Below is a small trained network, with its code and all its weights. Each question gives an input and a class and asks what happens when units are switched off, that is, made to give their printed mean instead of their output.

import numpy as np


def w(rows, s, z=0):
    codes = np.array(rows[::2]) - 128.0
    scale = np.full(codes.shape[1], s)
    scale[-1] = z or s
    return codes * scale


def norm(h):
    return h / np.sqrt((h * h).mean(-1, keepdims=True) + 1e-5)


def f(y):
    return y / 2 * (1 + np.tanh(0.7978845608 * (y + 0.044715 * y**3)))


def log_softmax(a):
    a = a - a.max(-1, keepdims=True)
    return a - np.log(np.exp(a).sum(-1, keepdims=True))


def net(x, mask):
    res = np.array(x, float).reshape(1, 7) / 4 @ E
    u = 0
    for l in range(4):
        y = f(norm(res) @ A[l][:, :-1].T + A[l][:, -1])
        res = res + np.where(mask[u : u + 4], y, B[l][:, -1]) @ B[l][:, :-1]
        u += 4
    return log_softmax(norm(res)[-1] @ U[:, :-1].T + U[:, -1])


A, B = {}, {}
E = w([
[115,154,138,178,83,110,108,174],'x0',
[58,198,156,109,156,56,177,93],'x1',
[128,127,126,129,126,126,127,125],'x2',
[128,129,127,130,128,127,129,126],'x3',
[129,129,130,125,127,130,127,130],'x4',
[151,92,119,141,147,83,254,187],'x5',
[130,130,126,130,129,128,128,127],'x6',
],0.0036)
A[0] = w([
[124,70,98,140,125,95,250,171,3],'L0N1',
[66,162,169,130,173,62,187,91,102],'L0N2',
[92,114,166,129,117,152,137,136,201],'L0N3',
[171,113,99,145,97,214,35,140,45],'L0N4',
],0.0027,0.0013)
B[0] = w([
[252,133,77,93,152,56,191,196,207],'L0N1',
[106,224,90,73,121,133,103,107,254],'L0N2',
[101,110,116,151,103,100,115,62,169],'L0N3',
[111,198,59,105,30,143,220,87,201],'L0N4',
],0.0033,0.0013)
A[1] = w([
[152,45,140,169,101,252,23,99,115],'L1N1',
[174,46,86,32,111,192,203,109,89],'L1N2',
[221,13,107,165,124,147,178,199,109],'L1N3',
[153,60,169,104,158,143,128,139,5],'L1N4',
],0.0034,0.0022)
B[1] = w([
[174,204,81,77,129,17,253,165,250],'L1N1',
[208,156,140,169,238,25,95,87,188],'L1N2',
[73,43,192,181,151,204,64,109,246],'L1N3',
[115,216,132,158,126,98,130,116,82],'L1N4',
],0.0042,0.0021)
A[2] = w([
[56,157,166,136,105,136,82,119,24],'L2N1',
[104,155,165,130,161,53,218,152,70],'L2N2',
[87,107,111,34,152,167,164,55,253],'L2N3',
[161,120,122,179,77,101,157,252,155],'L2N4',
],0.0045,0.0016)
B[2] = w([
[154,95,186,122,149,81,178,114,153],'L2N1',
[203,155,56,109,25,191,41,102,251],'L2N2',
[79,52,195,100,185,234,60,148,252],'L2N3',
[3,141,147,84,75,165,91,83,254],'L2N4',
],0.0044,0.0022)
A[3] = w([
[207,143,75,8,151,113,151,42,6],'L3N1',
[93,213,129,105,42,78,117,131,157],'L3N2',
[214,74,57,75,185,206,128,97,111],'L3N3',
[103,178,253,173,147,21,89,92,41],'L3N4',
],0.005,0.002)
B[3] = w([
[29,37,66,79,3,195,192,64,213],'L3N1',
[236,174,127,182,181,98,103,184,255],'L3N2',
[148,192,111,144,168,45,191,114,221],'L3N3',
[155,18,128,151,215,105,206,133,167],'L3N4',
],0.0055,0.0043)
U = w([
[89,141,37,32,60,148,202,36,126],'0',
[189,96,169,179,254,62,153,128,204],'1',
[200,241,94,158,55,114,74,199,151],'2',
[41,25,184,185,45,188,92,174,93],'3',
[18,107,225,40,197,179,71,67,2],'4',
],0.01,0.0022)

Each question gives the input, the list of numbers given to net, and the class t.
The units are the neurons (one row each of A and B). Each row of codes is followed by its name. A weight is (code - 128) times the scale printed after its matrix; where a second scale follows, it is the last column's (A, B and U).
mask holds one flag per neuron, layer by layer. A switched-off neuron (its flag False) gives its mean, the last column of its row in B, instead of its output. The means were averaged over made-up inputs and are rounded, as every weight is.
A unit's drop is (log p(t) with every unit on - log p(t) with that unit switched off) / (log p(t) with every unit on - log p(t) with every unit switched off).
The circuit of an input: a set's keep is (log p(t) with only the set's units on - log p(t) with every unit switched off) / (log p(t) with every unit on - log p(t) with every unit switched off). Starting from the 12 units with the biggest drops (on a tie, the unit counted first), units are removed one at a time, each time the one whose removal leaves the highest keep (on an exact tie, the one counted first), for as long as the keep stays at least 0.8.
units of the circuit, in order: the units of the circuit, biggest drop first
most important unit: the unit with the biggest drop
top k neurons: the k neurons with the biggest drops, biggest first
drop of u: that unit's drop, to one decimal
input [-2,1,6,2,2,5,-2], class 0: most important unit => L2N2
input [-2,-7,-7,-1,4,-3,7], class 0: units of the circuit, in order => (L1N1 L3N1)
input [1,0,7,-3,8,-8,-5], class 2: top 4 neurons => (L3N2 L1N3 L1N1 L1N2)
input [1,6,-1,-4,-6,8,-2], class 2: units of the circuit, in order => (L3N2 L2N2)
input [-2,7,-5,-1,-1,8,0], class 0: top 2 neurons => (L3N1 L2N2)
input [1,8,6,5,5,-7,-6], class 1: units of the circuit, in order => (L3N4 L2N4)
input [-1,-5,5,-1,8,-7,2], class 0: units of the circuit, in order => (L3N1 L1N1)
input [2,-1,7,-1,-7,4,-4], class 3: top 2 neurons => (L1N3 L3N2)
input [0,-5,-2,-8,8,1,8], class 1: top 3 neurons => (L1N2 L1N3 L3N1)
input [-8,-6,-4,-1,-1,-7,6], class 0: top 2 neurons => (L1N1 L3N1)
input [0,1,-4,7,-4,4,-2], class 0: top 2 neurons => (L0N1 L2N2)
input [7,-1,3,-1,6,6,-4], class 3: top 2 neurons => (L1N3 L1N1)
input [0,-7,-2,5,5,-1,-2], class 0: top 4 neurons => (L1N1 L0N4 L1N2 L3N1)
input [8,-1,5,6,8,1,0], class 3: units of the circuit, in order => (L3N3)
input [-4,8,-2,-5,4,8,-6], class 0: top 2 neurons => (L2N2 L3N1)
input [-2,8,-4,6,-5,0,-3], class 4: units of the circuit, in order => (L2N3 L1N1)
input [6,8,5,-2,1,2,-7], class 2: top 2 neurons => (L2N2 L1N3)
input [1,6,6,7,1,-8,-8], class 1: top 3 neurons => (L3N4 L3N1 L2N4)
input [2,1,-2,3,1,3,-7], class 2: top 2 neurons => (L2N3 L3N1)
input [-2,-8,-5,-6,7,-2,1], class 0: most important unit => L1N1
input [5,5,-2,3,3,-1,-4], class 1: top 2 neurons => (L1N1 L3N4)
input [2,6,4,3,-7,-1,-7], class 1: top 2 neurons => (L1N1 L3N4)
input [5,7,-1,-4,1,5,-5], class 2: drop of L2N2 => 0.5
input [3,8,-4,0,-8,-5,7], class 1: drop of L3N4 => 0.3
input [5,-1,-3,-8,7,3,3], class 3: drop of L1N3 => 0.1
input [7,4,8,-4,6,-4,-7], class 1: drop of L3N1 => 0.0
input [7,-8,0,2,-4,4,4], class 3: most important unit => L1N3
